Below is a small trained network, with its code and all its weights. Each question gives an input and a target symbol and asks what happens when units are switched off, that is, made to give their printed mean instead of their output.

import numpy as np


def w(rows, s, z=0):
    codes = np.array(rows[::2]) - 128.0
    scale = np.full(codes.shape[1], s)
    scale[-1] = z or s
    return codes * scale


def softmax(a):
    e = np.exp(a - a.max(-1, keepdims=True))
    return e / e.sum(-1, keepdims=True)


def log_softmax(a):
    a = a - a.max(-1, keepdims=True)
    return a - np.log(np.exp(a).sum(-1, keepdims=True))


def net(x, mask):
    ids = ['ΓΔΦβζημξπτψω'.index(c) for c in x.split()]
    T = len(ids)
    res = E[ids] + P[:T]
    u = 0
    for l in range(3):
        r = res
        for j in range(2):
            rows = slice(3 * j, 3 * j + 3)
            q, k, v = (r @ M[l][rows].T for M in (Q, K, V))
            z = softmax(np.where(np.tri(T) > 0, q @ k.T / 3**0.5, -1e9)) @ v
            o = O[l][rows]
            res = res + np.where(mask[u + j], z, o[:, -1]) @ o[:, :-1]
        u += 2
    return log_softmax(res[-1] @ U[:, :-1].T + U[:, -1])


Q, K, V, O = {}, {}, {}, {}
E = w([
[86,179,100,107,117,137,85,180,148,79,90],'Γ',
[95,117,120,31,126,174,51,83,97,201,182],'Δ',
[125,171,121,221,108,98,87,165,158,145,30],'Φ',
[202,71,181,140,203,108,44,153,141,119,131],'β',
[87,121,179,182,109,109,128,136,144,104,134],'ζ',
[128,191,85,112,104,135,133,149,178,155,153],'η',
[133,106,165,147,180,241,162,231,122,124,163],'μ',
[155,132,91,75,164,40,123,102,67,157,4],'ξ',
[120,98,22,62,171,47,89,117,129,107,174],'π',
[171,140,139,145,82,107,102,153,44,91,186],'τ',
[157,174,127,222,139,190,161,191,153,130,83],'ψ',
[80,199,175,130,211,134,125,67,147,74,166],'ω',
],0.021)
P = w([
[119,77,159,11,112,1,174,117,195,181,112],'0',
[81,134,95,196,115,156,105,136,120,106,160],'1',
[84,110,89,186,115,127,100,178,135,128,118],'2',
[111,121,88,180,111,133,94,178,152,128,111],'3',
[81,119,78,173,134,145,101,169,136,113,162],'4',
[87,105,106,172,132,128,87,166,150,91,126],'5',
[112,142,64,167,125,125,79,177,158,101,122],'6',
[85,116,70,134,136,139,79,165,165,88,137],'7',
[64,85,106,131,146,128,77,189,167,74,134],'8',
[52,88,105,127,137,110,59,145,166,35,125],'9',
],0.0078)
Q[0] = w([
[215,47,145,122,135,178,205,82,47,186,140],'0.h1',
[254,145,88,142,182,125,54,196,13,108,228],'0.h1',
[152,148,162,146,114,29,75,54,77,218,158],'0.h1',
[61,170,121,178,133,249,121,192,164,118,14],'0.h2',
[101,154,169,70,69,75,50,133,16,178,106],'0.h2',
[220,170,129,67,115,137,195,83,63,96,151],'0.h2',
],0.006)
K[0] = w([
[127,138,126,140,149,255,94,120,64,156,96],'0.h1',
[208,140,120,98,147,121,61,183,73,99,161],'0.h1',
[140,116,131,118,66,130,19,80,89,93,111],'0.h1',
[118,93,101,115,83,128,179,121,207,187,57],'0.h2',
[138,169,107,120,145,121,122,165,16,117,109],'0.h2',
[89,116,106,222,85,182,108,135,69,137,129],'0.h2',
],0.0081)
V[0] = w([
[220,161,165,78,125,130,229,82,158,163,161],'0.h1',
[215,117,122,101,90,36,46,131,130,104,141],'0.h1',
[178,150,92,171,81,198,124,199,87,127,132],'0.h1',
[148,166,166,193,111,25,54,108,130,206,150],'0.h2',
[140,112,102,134,180,151,5,83,79,117,173],'0.h2',
[145,253,78,85,194,131,51,206,138,100,85],'0.h2',
],0.0056)
O[0] = w([
[185,80,172,142,156,85,181,43,210,207,138,29],'0.h1',
[226,8,110,131,51,210,131,183,67,139,168,160],'0.h1',
[160,121,94,122,86,87,88,46,96,100,123,130],'0.h1',
[70,207,117,114,96,194,55,92,243,185,118,225],'0.h2',
[172,172,68,65,226,164,115,201,144,153,86,91],'0.h2',
[194,253,117,175,182,163,108,67,96,113,123,254],'0.h2',
],0.0064,0.0044)
Q[1] = w([
[101,233,134,114,137,161,123,157,56,191,103],'1.h1',
[2,234,112,182,134,123,136,172,191,43,137],'1.h1',
[127,131,162,91,67,218,188,124,52,125,98],'1.h1',
[77,139,160,160,95,105,64,172,206,96,169],'1.h2',
[128,117,145,205,163,217,120,180,203,110,214],'1.h2',
[70,194,159,122,74,234,167,82,146,127,126],'1.h2',
],0.0061)
K[1] = w([
[92,151,126,122,134,115,167,48,51,194,88],'1.h1',
[65,99,179,114,89,100,255,130,190,196,110],'1.h1',
[106,213,177,161,20,193,134,113,43,161,145],'1.h1',
[132,53,188,111,142,140,174,144,215,196,155],'1.h2',
[205,140,197,117,76,159,109,178,202,162,188],'1.h2',
[91,171,175,137,99,165,127,140,158,165,145],'1.h2',
],0.0069)
V[1] = w([
[177,10,187,85,153,112,252,225,101,114,153],'1.h1',
[169,137,151,169,196,197,117,172,87,31,61],'1.h1',
[92,100,172,23,138,92,42,143,149,138,110],'1.h1',
[104,179,254,100,68,81,153,214,130,102,103],'1.h2',
[134,95,179,159,182,27,177,153,190,157,154],'1.h2',
[212,111,140,54,155,46,128,116,138,139,109],'1.h2',
],0.0067)
O[1] = w([
[209,136,170,229,157,171,235,178,151,155,130,2],'1.h1',
[106,167,156,187,248,217,107,101,95,152,138,146],'1.h1',
[85,113,57,110,115,186,204,202,188,164,131,164],'1.h1',
[115,128,165,148,122,198,217,96,113,143,116,237],'1.h2',
[248,147,96,95,122,125,140,77,182,137,88,217],'1.h2',
[158,182,2,95,85,160,161,62,54,131,126,89],'1.h2',
],0.0078,0.0034)
Q[2] = w([
[84,157,69,188,117,80,154,205,183,46,196],'2.h1',
[163,55,114,111,154,119,124,156,36,189,155],'2.h1',
[73,132,86,143,156,146,109,99,188,168,128],'2.h1',
[121,173,143,146,115,129,157,146,209,73,145],'2.h2',
[204,3,158,74,143,106,136,95,38,168,210],'2.h2',
[112,221,144,137,74,123,99,142,141,65,169],'2.h2',
],0.0073)
K[2] = w([
[140,140,195,131,79,157,191,123,126,47,99],'2.h1',
[74,136,89,140,160,190,1,236,91,77,153],'2.h1',
[142,131,151,150,106,134,151,35,140,207,51],'2.h1',
[118,117,160,166,74,121,239,106,183,139,140],'2.h2',
[92,96,96,179,148,136,17,152,90,72,187],'2.h2',
[182,103,164,97,29,136,199,97,101,110,172],'2.h2',
],0.0067)
V[2] = w([
[99,74,94,102,86,182,90,240,68,189,146],'2.h1',
[172,106,91,3,119,175,106,34,56,214,121],'2.h1',
[135,94,178,95,162,140,89,71,214,130,64],'2.h1',
[175,117,119,92,14,79,69,42,194,137,220],'2.h2',
[31,210,84,71,171,209,157,152,209,106,144],'2.h2',
[43,105,175,150,48,167,174,190,104,42,182],'2.h2',
],0.0058)
O[2] = w([
[100,118,136,154,142,173,134,39,177,115,164,71],'2.h1',
[88,86,187,169,83,75,141,111,143,103,114,139],'2.h1',
[137,109,175,66,114,126,104,125,142,165,69,221],'2.h1',
[187,59,137,118,131,120,103,102,131,119,119,207],'2.h2',
[155,163,148,184,158,5,145,104,233,164,136,175],'2.h2',
[166,187,169,134,94,139,91,117,157,87,187,3],'2.h2',
],0.011,0.0048)
U = w([
[121,246,160,172,100,46,150,130,114,94,174,119],'Γ',
[188,169,184,105,94,163,154,159,194,117,147,170],'Δ',
[68,115,176,105,101,137,76,87,188,207,145,106],'Φ',
[190,53,137,211,255,180,98,119,153,199,130,23],'β',
[144,145,107,181,75,134,137,112,85,40,191,207],'ζ',
[77,98,154,182,116,104,188,177,135,81,140,79],'η',
[139,150,166,142,160,33,167,171,140,174,127,28],'μ',
[75,200,57,135,100,124,201,25,106,143,63,251],'ξ',
[121,216,140,145,116,115,221,169,80,147,144,68],'π',
[160,166,191,102,128,136,112,129,35,175,84,235],'τ',
[163,129,11,152,150,45,161,178,145,61,191,123],'ψ',
[224,72,116,187,147,77,128,74,129,69,122,68],'ω',
],0.0052,0.0026)

Each question gives the input, a string of symbols that net reads in full, and the target symbol t.
The units are the heads (3 rows each of Q, K, V and O). Each row of codes is followed by its name. A weight is (code - 128) times the scale printed after its matrix; where a second scale follows, it is the last column's (O and U).
mask holds one flag per head, layer by layer. A switched-off head (its flag False) gives its mean, the last column of its rows in O, instead of its output. The means were averaged over made-up inputs and are rounded, as every weight is.
A unit's drop is (log p(t) with every unit on - log p(t) with that unit switched off) / (log p(t) with every unit on - log p(t) with every unit switched off).
The circuit of an input: a set's keep is (log p(t) with only the set's units on - log p(t) with every unit switched off) / (log p(t) with every unit on - log p(t) with every unit switched off). Starting from all 6 units, units are removed one at a time, each time the one whose removal leaves the highest keep (on an exact tie, the one counted first), for as long as the keep stays at least 0.8.
units of the circuit, in order: the units of the circuit, biggest drop first
unit that matters most: the unit with the biggest drop
heads that matter: for each layer, one digit per head in row order, 1 if its drop is at least 0.15 and else 0, layers parted by /
input ψ ψ η ω π ψ ψ ψ η μ, target τ: unit that matters most -> 0.h1
input Γ Φ Φ ζ, target Γ: units of the circuit, in order -> 2.h2, 1.h2, 0.h1
input Δ Γ ζ η ω Γ, target ψ: heads that matter -> 00 / 10 / 00
input τ ζ ζ Φ ζ η Γ, target ζ: heads that matter -> 10 / 00 / 11
input ω ζ β ω ψ ω η, target μ: units of the circuit, in order -> 2.h2, 0.h1, 2.h1
input ζ η ζ ξ Δ ζ ψ ω ω, target Δ: heads that matter -> 01 / 10 / 01
input ξ ω ζ ζ ψ τ β ζ τ τ, target ζ: units of the circuit, in order -> 0.h1, 2.h2
input ω Φ ω ψ ξ π Γ ψ, target μ: units of the circuit, in order -> 2.h2, 2.h1, 0.h1
input Φ ψ τ μ β ψ, target Φ: units of the circuit, in order -> 0.h2, 1.h1, 1.h2
input Γ Γ Φ ψ, target Γ: units of the circuit, in order -> 2.h2, 1.h2, 0.h1
input Φ ζ ω Δ ζ ω Γ ζ Φ, target Φ: units of the circuit, in order -> 1.h1, 0.h2, 1.h2
input ω ζ β μ, target μ: units of the circuit, in order -> 0.h1, 2.h2, 2.h1
input ξ η τ ζ, target η: heads that matter -> 00 / 01 / 10
input ξ π Φ ξ ψ, target η: units of the circuit, in order -> 1.h2, 2.h1
input η Φ η, target ω: unit that matters most -> 2.h2
input μ ζ ζ ζ Φ τ β ψ Γ, target π: heads that matter -> 01 / 10 / 01
input τ β ω, target ζ: units of the circuit, in order -> 2.h2, 2.h1, 0.h1
input Δ Φ ζ Δ Φ ψ ψ, target ψ: heads that matter -> 10 / 10 / 00
input Φ Γ μ, target Φ: heads that matter -> 01 / 10 / 00
input β ψ Φ ψ Δ η ψ η ω, target ξ: unit that matters most -> 0.h1
input Φ ψ π ζ, target Φ: units of the circuit, in order -> 1.h1, 0.h2, 2.h1
input Γ ψ τ π μ, target Γ: units of the circuit, in order -> 2.h2, 0.h1, 1.h2
input ζ Δ π Φ, target Δ: units of the circuit, in order -> 0.h2, 1.h1, 2.h2
input μ ψ ζ, target π: units of the circuit, in order -> 1.h1, 0.h2, 2.h2
input Δ ψ ζ Γ ψ β ω, target ψ: heads that matter -> 10 / 10 / 00
input Γ η η, target Γ: heads that matter -> 00 / 01 / 01
input Δ β ζ ω π ω Φ Φ, target ψ: unit that matters most -> 1.h1
